Here is a tiny trained network, its code and every weight. The questions are about switching its units off for an input and a target symbol, where a switched-off unit gives its printed mean instead of its output.

import numpy as np


def w(rows, s, z=0):
    codes = np.array(rows[::2]) - 128.0
    scale = np.full(codes.shape[1], s)
    scale[-1] = z or s
    return codes * scale


def norm(h):
    return h / np.sqrt((h * h).mean(-1, keepdims=True) + 1e-5)


def f(y):
    return np.maximum(y, 0)


def softmax(a):
    e = np.exp(a - a.max(-1, keepdims=True))
    return e / e.sum(-1, keepdims=True)


def log_softmax(a):
    a = a - a.max(-1, keepdims=True)
    return a - np.log(np.exp(a).sum(-1, keepdims=True))


def net(x, mask):
    ids = ['βδεζηθμτ'.index(c) for c in x.split()]
    T = len(ids)
    res = E[ids] + P[:T]
    u = 0
    for l in range(3):
        r = norm(res)
        for j in range(2):
            rows = slice(2 * j, 2 * j + 2)
            q, k, v = (r @ M[l][rows].T for M in (Q, K, V))
            z = softmax(np.where(np.tri(T) > 0, q @ k.T / 2**0.5, -1e9)) @ v
            o = O[l][rows]
            res = res + np.where(mask[u + j], z, o[:, -1]) @ o[:, :-1]
        u += 2
        y = f(norm(res) @ A[l][:, :-1].T + A[l][:, -1])
        res = res + np.where(mask[u : u + 8], y, B[l][:, -1]) @ B[l][:, :-1]
        u += 8
    return log_softmax(norm(res)[-1] @ U[:, :-1].T + U[:, -1])


Q, K, V, O, A, B = {}, {}, {}, {}, {}, {}
E = w([
[17,181,67],'β',
[173,172,169],'δ',
[107,154,32],'ε',
[18,62,145],'ζ',
[225,42,19],'η',
[55,162,110],'θ',
[133,48,121],'μ',
[6,247,245],'τ',
],0.018)
P = w([
[6,90,169],'0',
[176,118,189],'1',
[170,90,196],'2',
[107,82,118],'3',
[116,103,140],'4',
[113,128,68],'5',
[121,146,127],'6',
[126,130,115],'7',
[116,136,92],'8',
[124,142,103],'9',
[126,142,96],'10',
[135,117,100],'11',
[130,140,97],'12',
],0.011)
Q[0] = w([
[248,178,65],'0.h0',
[136,171,76],'0.h0',
[99,178,144],'0.h1',
[120,181,87],'0.h1',
],0.017)
K[0] = w([
[119,4,60],'0.h0',
[79,51,87],'0.h0',
[79,143,119],'0.h1',
[81,109,90],'0.h1',
],0.021)
V[0] = w([
[155,79,111],'0.h0',
[98,202,78],'0.h0',
[123,22,216],'0.h1',
[134,170,254],'0.h1',
],0.0052)
O[0] = w([
[162,114,182,128],'0.h0',
[118,231,49,63],'0.h0',
[146,4,138,63],'0.h1',
[1,105,171,3],'0.h1',
],0.0042,0.00047)
A[0] = w([
[63,182,41,141],'0.n0',
[186,130,63,32],'0.n1',
[230,216,223,79],'0.n2',
[81,53,110,1],'0.n3',
[126,103,215,75],'0.n4',
[93,132,166,129],'0.n5',
[1,155,147,67],'0.n6',
[2,111,15,129],'0.n7',
],0.0093,0.0017)
B[0] = w([
[69,5,94,211],'0.n0',
[76,104,177,159],'0.n1',
[139,229,135,190],'0.n2',
[205,132,162,163],'0.n3',
[104,154,73,153],'0.n4',
[79,155,142,154],'0.n5',
[119,78,11,217],'0.n6',
[135,109,219,254],'0.n7',
],0.014,0.0079)
Q[1] = w([
[184,190,5],'1.h0',
[173,83,124],'1.h0',
[94,89,136],'1.h1',
[137,129,86],'1.h1',
],0.021)
K[1] = w([
[126,255,27],'1.h0',
[156,168,151],'1.h0',
[49,105,129],'1.h1',
[152,224,123],'1.h1',
],0.017)
V[1] = w([
[170,229,153],'1.h0',
[190,99,250],'1.h0',
[218,90,136],'1.h1',
[105,46,90],'1.h1',
],0.011)
O[1] = w([
[207,89,157,25],'1.h0',
[158,182,167,166],'1.h0',
[78,148,60,63],'1.h1',
[2,55,221,253],'1.h1',
],0.0079,0.0056)
A[1] = w([
[166,57,158,165],'1.n0',
[134,151,117,177],'1.n1',
[80,170,178,110],'1.n2',
[141,100,61,201],'1.n3',
[104,111,3,12],'1.n4',
[199,37,92,133],'1.n5',
[127,69,164,82],'1.n6',
[66,223,130,101],'1.n7',
],0.015,0.0011)
B[1] = w([
[122,159,207,235],'1.n0',
[123,143,97,149],'1.n1',
[167,65,133,207],'1.n2',
[142,66,150,176],'1.n3',
[178,51,87,192],'1.n4',
[9,96,63,213],'1.n5',
[92,61,142,255],'1.n6',
[189,198,194,204],'1.n7',
],0.013,0.0057)
Q[2] = w([
[113,195,247],'2.h0',
[255,106,106],'2.h0',
[219,219,87],'2.h1',
[99,178,206],'2.h1',
],0.0099)
K[2] = w([
[8,166,155],'2.h0',
[131,131,34],'2.h0',
[211,33,224],'2.h1',
[145,144,137],'2.h1',
],0.012)
V[2] = w([
[213,86,142],'2.h0',
[67,240,122],'2.h0',
[67,140,188],'2.h1',
[250,51,181],'2.h1',
],0.015)
O[2] = w([
[187,66,130,62],'2.h0',
[5,169,149,71],'2.h0',
[104,135,163,254],'2.h1',
[125,39,155,35],'2.h1',
],0.022,0.0067)
A[2] = w([
[108,82,76,120],'2.n0',
[42,42,87,132],'2.n1',
[192,185,175,119],'2.n2',
[90,131,44,1],'2.n3',
[211,2,67,157],'2.n4',
[117,91,143,176],'2.n5',
[89,137,167,75],'2.n6',
[203,46,181,107],'2.n7',
],0.012,0.0018)
B[2] = w([
[120,86,92,175],'2.n0',
[115,39,95,250],'2.n1',
[111,71,102,162],'2.n2',
[144,110,154,145],'2.n3',
[152,253,127,192],'2.n4',
[145,121,134,172],'2.n5',
[148,173,135,161],'2.n6',
[90,159,183,170],'2.n7',
],0.023,0.011)
U = w([
[157,173,23,153],'β',
[16,244,99,80],'δ',
[130,130,50,200],'ε',
[141,134,247,48],'ζ',
[123,131,91,238],'η',
[117,159,96,3],'θ',
[139,154,132,140],'μ',
[148,140,149,134],'τ',
],0.014,0.0055)

Each question gives the input, a string of symbols that net reads in full, and the target symbol t.
The units are the heads (2 rows each of Q, K, V and O) and the neurons (one row each of A and B). Each row of codes is followed by its name. A weight is (code - 128) times the scale printed after its matrix; where a second scale follows, it is the last column's (O, A, B and U).
mask holds one flag per unit, layer by layer, with each layer's heads first. A switched-off unit (its flag False) gives its mean, the last column of its rows in O or B, instead of its output. The means were averaged over made-up inputs and are rounded, as every weight is.
A unit's drop is (log p(t) with every unit on - log p(t) with that unit switched off) / (log p(t) with every unit on - log p(t) with every unit switched off).
The circuit of an input: a set's keep is (log p(t) with only the set's units on - log p(t) with every unit switched off) / (log p(t) with every unit on - log p(t) with every unit switched off). Starting from the 12 units with the biggest drops (on a tie, the unit counted first), units are removed one at a time, each time the one whose removal leaves the highest keep (on an exact tie, the one counted first), for as long as the keep stays at least 0.8.
units of the circuit, in order: the units of the circuit, biggest drop first
most important unit: the unit with the biggest drop
top k neurons: the k neurons with the biggest drops, biggest first
k most important neurons of layer l: the k neurons of layer l with the biggest drops, biggest first
heads that matter: for each layer, one digit per head in row order, 1 if its drop is at least 0.15 and else 0, layers parted by /
drop of u: that unit's drop, to one decimal
input δ δ τ θ τ η θ δ μ ζ τ ε, target δ: most important unit : 0.n6
input δ η θ η β δ θ β μ τ ζ τ ζ, target δ: top 3 neurons : (0.n7; 0.n6; 1.n7)
input ε η ε β δ δ η β θ η τ β μ, target δ: top 3 neurons : (1.n7; 0.n7; 0.n6)
input β δ θ η δ ζ δ μ ζ, target ζ: top 2 neurons : (0.n7; 0.n3)
input μ β τ β δ η μ δ δ δ τ δ ζ, target δ: units of the circuit, in order : (2.h1; 1.h0)
input η μ η τ β τ ζ ε δ μ, target ζ: heads that matter : 10 / 01 / 00
input μ η θ, target ε: top 2 neurons : (0.n6; 0.n2)
input δ δ δ, target β: heads that matter : 01 / 01 / 00
input δ τ τ ζ β ε μ, target ζ: units of the circuit, in order : (0.n0; 0.n6)
input δ ζ θ, target ε: 2 most important neurons of layer 2 : (2.n4; 2.n1)
input μ η θ β ζ ε μ ε, target ζ: units of the circuit, in order : (0.n6; 2.h0; 2.n7)
input θ δ δ δ, target β: heads that matter : 00 / 11 / 00
input δ μ ζ, target ζ: heads that matter : 01 / 00 / 10
input ζ η τ η δ η δ τ β β θ η, target β: 3 most important neurons of layer 0 : (0.n7; 0.n0; 0.n2)
input β η τ, target δ: top 2 neurons : (0.n7; 0.n6)
input ε ε η θ δ ε μ ζ τ τ ζ δ, target δ: heads that matter : 00 / 00 / 10
input ε τ β ε μ θ β ζ τ θ ε, target δ: heads that matter : 01 / 10 / 01
input η ε τ ζ δ, target δ: most important neuron of layer 1 : (1.n4)
input μ β ζ β δ ζ μ ε ε, target ζ: top 2 neurons : (0.n6; 0.n7)
input τ ζ η ε δ δ δ μ ζ β η η, target β: drop of 0.n5 : 0.2
input θ η ζ τ τ β δ θ β ζ τ μ μ, target δ: drop of 2.h1 : 0.2
input η θ τ, target δ: drop of 2.n0 : 0.0
